Group and class of each row:
[ 0.44  0.41 -0.03 -1.92  0.03 -1.99  0.95 -0.99 -4.45 -0.69  4.00 -0.73
  1.57  1.00  0.91  1.70  3.10] : GD > V
[ 0.88 -0.11  1.59 -2.02 -3.09 -1.10  1.17  0.36 -0.61 -0.09  1.10 -0.40
  0.41 -0.24  1.84  0.80  2.56] : TR > S
[-0.72 -0.26  0.91 -1.55 -3.16 -0.36  1.01 -0.12 -0.31 -0.24  0.93 -0.09
  0.26 -0.34  1.88  0.93  2.25] : TR > S
[ 0.10 -0.96  0.62 -0.37 -1.97 -1.95  0.78 -0.81  0.77 -0.06  0.71 -1.44
  0.70 -0.26  0.96  1.21  1.99] : TR > S
[-1.52  0.00 -0.15 -0.03 -1.41 -1.35  0.48  0.12 -1.78  0.01  2.40 -0.51
  1.13  0.46  0.38  1.20  0.66] : TR > G
[ 2.30  1.19  0.47 -2.01  0.93 -0.11  0.64 -0.04 -4.80 -0.31  2.85 -0.16
  1.19  0.68  1.63  1.01  1.83] : GD > V
[ 0.29 -0.64 -0.14 -0.27 -1.46 -1.30  0.81 -0.21 -0.80 -0.10  0.72 -0.80
  1.18  0.54  1.30  1.40  0.99] : TR > G
[ 0.37  0.08  0.02  0.62  0.06 -1.53  0.19  0.47 -4.11 -0.77  2.30 -0.35
  1.28  0.62  1.03  1.45  0.84] : GD > H
[-0.28 -0.37 -1.05 -1.79 -1.32 -1.11  0.74  0.48 -4.14 -0.59  2.65 -0.69
  1.11  0.51  1.92  2.71  0.68] : GD > H
[ 0.84 -0.14  0.88 -2.08 -1.45 -1.90  1.00 -0.21 -2.98 -0.25  3.37  0.04
  0.89  0.88  0.92  1.21  2.05] : GD > V
[ 1.42  0.17  0.97 -2.17 -1.31 -1.63  0.17 -0.07 -5.00 -0.72  2.82 -1.56
  1.12  0.32  0.68  1.50  2.87] : GD > V
[-1.51 -0.77 -0.07 -0.31 -2.11 -0.95  0.86 -0.18 -0.24 -0.01  1.76 -0.64
  1.75 -0.17  0.80  0.94  2.84] : TR > G
[-0.73  0.31 -0.17 -0.84 -1.85 -1.20  0.23 -0.33 -4.09 -0.52  3.55 -0.65
  1.37  1.05  1.81  1.41  2.16] : GD > V
[ 1.60  0.61  0.89 -2.18 -1.55 -0.60  1.50 -0.31 -2.34 -0.41  2.06 -0.43
  0.88  0.43  0.91  1.77  1.85] : GD > H
[ 0.79 -0.85  1.35 -0.73 -4.63 -1.38  0.76  0.29 -0.49 -0.31 -0.31 -0.70
  1.09 -0.86  1.87  1.21  1.47] : TR > S
[ 0.59 -0.82  0.49 -1.20 -2.95 -0.77  2.35  0.09  0.17 -0.19  0.76 -1.37
  2.01  0.07  1.56  1.91  2.52] : TR > S
[ 2.16  0.90  0.91 -1.83 -0.01 -1.05  1.01 -0.93 -4.06 -0.26  3.39 -0.59
  1.21  0.42  0.45  0.10  3.64] : GD > V
[ 1.34 -0.77  0.77 -1.28 -2.84 -0.63  1.22 -0.27 -0.84  0.05  0.46 -0.96
  1.19 -0.12  2.00  1.12  1.48] : TR > S
[ 1.00  0.83  1.22 -1.55 -1.70 -1.30  1.06 -0.93 -4.08 -0.71  3.49 -1.62
  0.13  0.16  1.28  0.45  2.92] : GD > H
[ 1.97  0.18  0.36 -1.51 -1.04 -0.67  0.02 -0.40 -4.30 -0.44  3.05 -0.76
  1.26  1.21  1.74  2.00  1.55] : GD > H
[ 0.31 -0.17  0.53 -0.77  0.45 -1.28  0.24 -0.13 -3.80  0.42  3.22 -0.33
  2.14  0.32  0.70  1.36  1.48] : GD > V
[-0.07  0.18  0.41 -1.25 -1.49 -1.09  0.25  0.24 -2.39 -0.06  1.32  0.01
 -0.10  0.42  0.77  1.52 -0.41] : GD > H
[-0.82 -0.61  1.11 -2.06 -4.32 -0.43  1.60 -0.18 -0.35  0.05  1.78 -0.63
 -0.02  0.27  2.85  1.00  2.30] : TR > S
[-1.49  0.37  0.12 -1.01  0.67 -1.05  0.46  0.31 -5.42 -0.33  3.73  0.13
  1.93  0.89  1.95  1.23  2.37] : GD > V
[-0.35 -1.99  1.41 -0.74 -6.18 -1.98  0.92  0.32  0.42 -0.13  0.24 -0.41
 -0.24 -0.91  2.29  1.52  1.81] : TR > S
[ 2.03  0.38  0.09 -1.25 -0.82  0.00  0.83 -0.30 -3.25 -0.07  1.87 -0.85
  1.02  0.28  3.16  0.01  1.31] : GD > H
[ 1.57  0.14 -0.29 -1.41 -0.08 -1.10  0.49  0.37 -4.88 -0.17  2.89  0.14
  1.86  0.59  1.39  1.62  2.00] : GD > V

Group, then class:
[ 1.55 -0.96  1.34  0.13  1.03 -0.63 -1.83  0.63 -0.57  0.03 -1.27  1.10
 -0.15 -0.60  0.82  0.67  0.96] : LD > FL
[ 1.59  0.92  0.84  0.76  1.27  0.57  0.30  0.22 -3.65  0.92  0.65 -4.06
 -2.25 -0.81 -0.58  0.31 -0.34] : MF > Dc
[ 1.29  1.31  1.71 -0.88  0.18 -1.88 -6.17 -1.63 -1.91 -0.45 -1.59  0.28
  0.73  0.04 -0.58 -0.03  1.31] : LD > QH
[ 1.05  1.24 -0.17  0.45  0.90  0.37  0.68  0.30 -1.37  0.31  1.85 -1.46
 -0.71 -1.00 -1.03 -0.27 -0.04] : MF > FF
[ 0.85  2.12  0.20  0.00  0.39  0.34 -1.98 -0.39 -0.79 -0.81  2.51 -2.55
 -3.22  0.23 -0.67 -0.88  0.79] : MF > FF
[ 1.53  0.02  0.61  0.06  0.29 -1.55 -3.19  1.10 -2.06  0.38 -1.90  1.99
  2.35 -0.83 -0.20  0.43  0.55] : LD > FL
[ 0.92 -0.19  1.56 -0.73 -0.35 -0.42 -4.68  0.26 -2.09  1.08 -1.90  1.14
  0.85 -0.56  0.23  0.06  0.50] : LD > QH
[ 1.50  1.84  0.43 -0.18  1.33  0.38 -0.83  1.51 -3.16  0.48  0.36 -2.30
 -1.24 -1.72 -0.57 -0.61  0.50] : MF > Dc
[ 1.71  2.11  1.43 -1.64  0.11  0.02 -3.54  0.76 -2.51  1.28 -1.25  0.94
  1.13 -1.52 -1.11 -0.01  0.67] : LD > QH
[ 0.90 -0.14  0.16 -0.12  0.20  0.96  0.24  2.13 -3.24  1.45  2.03 -2.48
 -2.37 -1.76 -0.76 -1.00  0.06] : MF > Dc
[ 0.89  2.05 -0.91  0.31  1.00  0.79  0.71  1.21 -3.23  0.89  2.11 -3.67
 -1.99 -1.55 -0.99 -0.91  0.28] : MF > Dc
[ 1.59 -0.13  2.69 -0.28  0.09 -0.97 -3.13 -0.47 -0.15  0.75 -2.25  1.60
  1.21 -0.24  0.02  1.46 -0.11] : LD > QH
[ 1.38  0.83  2.51 -0.49 -0.42 -0.45 -5.28 -0.12 -0.87  0.02 -1.39  1.07
  0.42 -0.33 -0.41  0.22  0.15] : LD > QH
[ 1.05 -0.39  0.30 -0.27  1.38  1.15  0.35  0.50 -3.15  1.52  1.13 -2.65
 -1.57 -1.13 -0.22 -0.45  1.14] : MF > FF
[ 0.85  0.71  0.04 -0.77  1.42  2.10  1.91  0.34 -3.27  1.95  0.88 -2.23
 -0.41 -1.32 -1.11  0.45  0.57] : MF > FF
[ 0.95  0.92  0.31  0.75  0.03 -0.67 -0.47  1.69 -3.14  0.32  1.01 -2.85
 -1.89 -2.39 -0.13 -0.89 -0.08] : MF > Dc
[ 0.95  1.77  0.10 -0.73  0.23  1.48 -1.71  1.53 -3.33  1.17  1.47 -2.51
 -1.82 -1.80 -1.01 -1.29  0.47] : MF > Dc
[ 0.54  2.55 -0.45  0.20  0.79  0.98  1.24 -0.74 -1.34  0.93  2.77 -3.03
 -0.58 -0.83 -1.45  0.28  0.37] : MF > FF
[ 1.41  0.66  1.25 -1.31  0.31  0.50 -4.98  0.57 -2.05  1.40 -1.80  2.66
  1.72 -1.20 -0.41 -0.11  1.00] : LD > QH
[ 0.91  2.58 -0.07  0.02  0.99 -0.31 -0.36  0.03 -1.97 -0.41  1.39 -2.68
 -1.77 -1.13 -0.93 -0.31  0.69] : MF > Dc
[ 2.37  1.74  0.32 -1.58  0.53 -0.90 -7.01  2.19 -3.21 -0.59 -0.27  0.27
 -2.31 -1.25  0.00 -2.12  1.84] : LD > FL
[ 1.63  4.23 -0.23 -0.39  1.56 -0.66 -2.63  0.79 -3.16 -1.08  1.53 -2.86
 -1.81 -1.34 -1.74 -1.42  1.11] : MF > Dc
[ 0.83  1.68 -0.19 -0.26  0.65  1.59 -0.57  0.94 -2.84  0.60  1.78 -2.75
 -2.09 -1.24 -0.99 -0.84  0.51] : MF > FF
[ 0.66  0.49  1.06  0.41  1.36  0.49 -0.21 -0.67 -3.41  0.68  0.15 -3.46
 -1.86 -0.30 -0.51  0.08  0.24] : MF > FF
[ 1.17  1.01  0.51 -0.94  0.48 -1.71 -5.03 -0.47 -1.38 -0.30 -0.94  1.28
 -0.79 -1.23  0.86 -0.13  2.10] : LD > FL
[ 0.77  2.64 -0.36 -0.31  1.16  0.58 -0.41  1.88 -3.64  0.63  0.71 -2.03
 -2.56 -1.41 -0.98 -1.37 -0.01] : MF > Dc
